-1 -77 4 -21 13 9 4 >> 9

69 37 67 46 50 72
37 85 -44 -43 63 -43
73 20 55 35 51 61
>> 51

-38 87 -45 5
9 -59 94 -38
>> 94

24 25 22 -85 >> 22

-69 -4 10 8 28 12
34 -45 71 71 -26 71
>> -26

74 -91 -53 42 >> -53

-28 56 79 -31 -2 7 >> -2

1 63 -74 -34 37 -83 >> 37
---
[[4619 7052 6205 7768 2898 3403]
 [2795 8135 2369 4761 4563 3519]
 [3303 1561 8063 6520 1658 3488]] ==> 8135

[[8 3 6 7]
 [2 6 2 6]] ==> 6

[[ 580  -27 -344 -269  364  698]
 [ 773 -265   92 -559 -193  908]] ==> -265

[[-759   54  464  723]
 [ 427  332 -199  607]
 [ 351  365 -376  630]] ==> 332

[[-349 -161  666  103  745  777]
 [ 809 -952 -368 -657  -17  -45]
 [-440  937  440 -298  928  390]] ==> -952

[[2641 3789 3863 3598 7910]
 [1727 3789 3441 2638 2515]] ==> 3789

[[20 75 60 17]
 [35 40 43 46]
 [ 5 61 49 14]] ==> 40

[[243 341 882 112 193]
 [582 570 403 599 654]
 [492 522 365 649 731]] ==> 570
---
[ 63  52 215 184]: 215, 52

[3667 3882 2532 3581 4508 3924 8671]: 8671, 2532

[[ 14  17  12  28 -28  -8  12]
 [ 29  25  21  16  15  49  -1]]: 49, -28

[[143  97 197 171 237 169]
 [ 85  81  47  99 213  78]]: 237, 47

[[945 314  22  99 409]
 [260 169 182  68 289]]: 945, 22

[[ 674 -762 -708  796  116]
 [ 852  332 -329  974  -28]]: 974, -762

[[141 119 105 147]
 [243  69 152 152]
 [220 123   4  88]]: 243, 4
---
-36 53 9 -73 -8 ans = -36, -8

-13 -75 -24 -3 ans = -13, -3

-68 -68 -33 68 -9 -3
47 43 -74 29 -50 -41
ans = -68, -41

-18 -83 -28 50 11 56 -53 ans = -18, -53

81 -17 -85 60 -35 0 56 ans = 81, 56

53 -21 -35 -12 18 40
6 -24 40 86 -53 0
ans = 53, 0
---
56 13 19 -32 22 -21 79
3 11 9 17 8 21 20
--> 3

-13 -25 -54 5
38 -73 -72 38
--> 38

37 -2 -12 72
-45 -2 -12 72
--> -45

19 60 44 31 -40 20
-5 -85 -70 -51 41 -17
--> -5

-98 68 -56 1
-44 20 -13 -92
--> -44

-5 -14 -16 -39 21
81 52 -35 -24 38
--> 81

1 8 -10 -12 -12 57 86
-3 -18 -7 15 18 29 26
--> -3

-28 98 57 -63 6 9
44 15 55 54 -82 89
--> 44

7 0 83 -2 -19 0
3 21 -87 3 -28 -12
--> 3
---
[3, 0, 2, 7] ans = 7, 0
[5378, 8169, 3126, 4557, 2639, 3868] ans = 8169, 2639
[[679, 373, 600, 804, 486], [459, 378, 587, 779, 237]] ans = 804, 237
[903, 376, 788, -34, 384, -724] ans = 903, -724
[66, 22, 58, 78, 67] ans = 78, 22
[[4933, 5849, 2224, 8399], [3118, 2205, 4522, 1971]] ans = 8399, 1971
[8, 3, 7, 4, 2, 3] ans = 8, 2
---
90 16 5 -84 1 98 -31 yields -31
-23 68 -56 -28 -100 11 24 yields 24
47 21 -97 -41 -13 yields -13
-20 66 -42 56 10 -83 yields -83
-67 87 -10 3 21 -4 -20 yields -20
83 23 -64 65 46 -24 -49 yields -49
53 -2 17 -91 0 yields 0
11 66 -65 -87 -73 -36 yields -36
33 -94 -68 93 yields 93
---
[[-17  27 -46   1]
 [ 98  22 -34  22]
 [ 40  31  34  37]] ⇒ 1, 40

[[ 72   9  30 -10 -96 -18   2]
 [ -3 -11   5   0 -25  18   0]] ⇒ 2, -3

[ 39 -75 -91 -32] ⇒ -32, 39

[[-48  17 -18 -34 -23  27]
 [ 32 -43 -23  34  64 -60]
 [-78  85  16 -76 -17  37]] ⇒ 27, -78

[[ 0 -1  4 11]
 [-4 -2  1 73]
 [ 0 15  2 11]] ⇒ 11, 0

[ 17  15 -84   7 -66  72] ⇒ 72, 17
---
[[-81, 76, -40, 4, 22, 1],
 [-99, 101, -54, 38, 63, 3]]
63

[[63, 2, -23, -72, -10, 34],
 [-68, 27, 16, 36, -62, 13],
 [39, -76, 24, 31, -41, 21]]
-62

[[-28, -10, -21, 63, -75, -11],
 [-39, -5, -12, 65, -66, -16],
 [-39, -6, -8, 66, -81, -19]]
-66

[[100, 8, 46, 27, 29, -33],
 [60, 58, 86, 55, 92, 86],
 [-10, 20, 12, 12, 20, 12]]
92

[[100, -89, -99, 22, 97, 75],
 [66, 16, 82, 18, 13, 24]]
13

[[-60, -56, -85, 68, 44, 50, -62],
 [28, 65, -71, -74, -29, 66, -64]]
66
---
[  8.2  -6.2   1.5  10.7 -12.0  -2.3   7.2] -> 8.2
[ 0.145 -0.130  0.050  0.035  0.115  0.029  0.141] -> 0.145
[-142.873 -126.235  173.239  100.173] -> -142.873
[ 1.09 -1.37 -1.59  1.31  0.46 -1.79] -> 1.09
[-16.0  12.2  -9.8   9.1] -> -16.0
[-1.17  0.34 -0.66  1.44  1.03] -> -1.17
[ 0.17  0.04 -0.13 -0.20 -0.16 -0.05] -> 0.17
---
[[ 48 -15 -12  32 -11 -13  51]
 [ 33  12  35 -14 -31  48  15]
 [ 41  -1  14 -46 -80  98  25]] Out: -12

[[ 14 -29  59 -13  -2  83]
 [-32  -5  24 -28  72 -15]
 [ 67 -56 -60  -4  31 -33]] Out: 59

[[-52  65  21 -38 -48  68]
 [ 24  36  50  29 -36  57]
 [ 18 -83 -79  -8  40 -91]] Out: 21

[[-29 -90 -28 -10   5]
 [-30 -90 -27  -8   6]
 [-33 -90 -20  -4  12]] Out: -28

[[-40 -43  90  -6]
 [ 62   2  -1  -5]
 [ 13  54  18  -6]] Out: 90

[[ -9  -2  25  77 -80  60 -37]
 [ -5  43 -46  49 -76  40 -24]
 [-26 -11  49 -85  19 -18   8]] Out: 25

[[  6  84  -9   3 -26 -17]
 [-24  53 -15 -11 -44 -12]
 [  3 -21 -33 -34 -23  58]] Out: -9

[[ 95 -25  47 -25   3]
 [-19  -7   7  19 -27]
 [-19  21  24  12  17]] Out: 47

[[  8 -16   0  41  85   2]
 [ 64  12   0   3  15 -46]
 [-46   7 -76  16   2   0]] Out: 0

[[ 49  19  50  22 -71  50  35]
 [ 84 -27 -84  24 -17 -18 -56]
 [-19  77  -2 -66   8  20  32]] Out: 50
---
63 11 -26 13 -101: 13

-91 -74 -54 -34 -31 -18
27 16 1 -5 -28 -45
15 0 9 0 -11 -12
: 16

-28 54 29 29 -36 24 45
27 35 29 -34 21 41 -96
14 40 39 -13 -36 24 27
: 45

34 -10 67 -70
-44 -81 -35 -6
: 34

1 -2 -10 -13
52 -10 -14 78
: 52

-52 -40 -4 -46 12 47 -75: 12

36 -9 -27 -16 83 -62 64: 64
